Below are the code and all the weights of a small trained network. Each question names an input and a class and asks about switching units off, where a switched-off unit gives its printed mean instead of its output.

import numpy as np


def w(rows, s, z=0):
    codes = np.array(rows[::2]) - 128.0
    scale = np.full(codes.shape[1], s)
    scale[-1] = z or s
    return codes * scale


def f(y):
    return y / 2 * (1 + np.tanh(0.7978845608 * (y + 0.044715 * y**3)))


def log_softmax(a):
    a = a - a.max(-1, keepdims=True)
    return a - np.log(np.exp(a).sum(-1, keepdims=True))


def net(x, mask):
    res = np.array(x, float).reshape(1, 2) / 4 @ E
    y = f(res @ A[0][:, :-1].T + A[0][:, -1])
    res = res + np.where(mask, y, B[0][:, -1]) @ B[0][:, :-1]
    return log_softmax(res[-1] @ U[:, :-1].T + U[:, -1])


A, B = {}, {}
E = w([
[63,79,8,113,100,143],'x0',
[113,49,94,234,152,20],'x1',
],0.016)
A[0] = w([
[51,155,5,60,36,210,135],'n1',
[192,154,207,161,154,42,51],'n2',
[162,178,166,91,105,191,109],'n3',
[144,145,114,129,106,111,43],'n4',
[105,119,136,148,144,149,77],'n5',
[89,170,106,122,171,99,128],'n6',
[141,159,162,115,163,140,19],'n7',
[153,125,112,128,141,128,68],'n8',
[83,94,92,244,195,23,254],'n9',
[146,149,107,135,133,136,140],'n10',
[125,72,99,189,118,89,123],'n11',
[182,214,206,47,110,182,232],'n12',
[124,139,84,159,125,124,161],'n13',
],0.014,0.0069)
B[0] = w([
[91,21,118,45,104,201,218],'n1',
[36,59,190,51,78,243,189],'n2',
[176,156,163,180,121,151,194],'n3',
[104,138,88,72,85,109,123],'n4',
[122,105,115,127,103,116,125],'n5',
[146,118,122,140,150,131,132],'n6',
[91,163,136,138,154,110,149],'n7',
[119,112,138,84,146,108,124],'n8',
[187,106,192,172,32,134,253],'n9',
[190,139,99,111,121,154,131],'n10',
[196,109,143,218,122,113,186],'n11',
[188,169,250,215,153,233,247],'n12',
[157,147,97,146,144,114,150],'n13',
],0.013,0.032)
U = w([
[146,251,173,175,174,174,150],'0',
[170,143,107,177,114,18,90],'1',
[137,96,147,110,99,188,207],'2',
[72,161,103,106,148,125,40],'3',
[81,117,51,45,154,147,63],'4',
[106,152,126,93,161,117,2],'5',
],0.017,0.0053)

Each question gives the input, the list of numbers given to net, and the class t.
The units are the neurons (one row each of A and B). Each row of codes is followed by its name. A weight is (code - 128) times the scale printed after its matrix; where a second scale follows, it is the last column's (A, B and U).
mask holds one flag per neuron, in row order. A switched-off neuron (its flag False) gives its mean, the last column of its row in B, instead of its output. The means were averaged over made-up inputs and are rounded, as every weight is.
A unit's drop is (log p(t) with every unit on - log p(t) with that unit switched off) / (log p(t) with every unit on - log p(t) with every unit switched off).
The circuit of an input: a set's keep is (log p(t) with only the set's units on - log p(t) with every unit switched off) / (log p(t) with every unit on - log p(t) with every unit switched off). Starting from the 12 units with the biggest drops (on a tie, the unit counted first), units are removed one at a time, each time the one whose removal leaves the highest keep (on an exact tie, the one counted first), for as long as the keep stays at least 0.8.
units of the circuit, in order: the units of the circuit, biggest drop first
unit that matters most: the unit with the biggest drop
k most important neurons: the k neurons with the biggest drops, biggest first
drop of u: that unit's drop, to one decimal
input [7,6], class 1: units of the circuit, in order	[n2, n11]
input [8,-4], class 4: units of the circuit, in order	[n12, n9]
input [1,-5], class 0: 2 most important neurons	[n12, n2]
input [1,4], class 1: 2 most important neurons	[n12, n1]
input [8,-5], class 4: 2 most important neurons	[n9, n12]
input [-8,0], class 0: unit that matters most	n1
input [1,3], class 1: units of the circuit, in order	[n12, n1]
input [0,-1], class 0: 2 most important neurons	[n1, n2]
input [1,2], class 1: drop of n1	0.2
input [0,3], class 1: drop of n2	0.2
input [4,-2], class 4: drop of n12	0.3
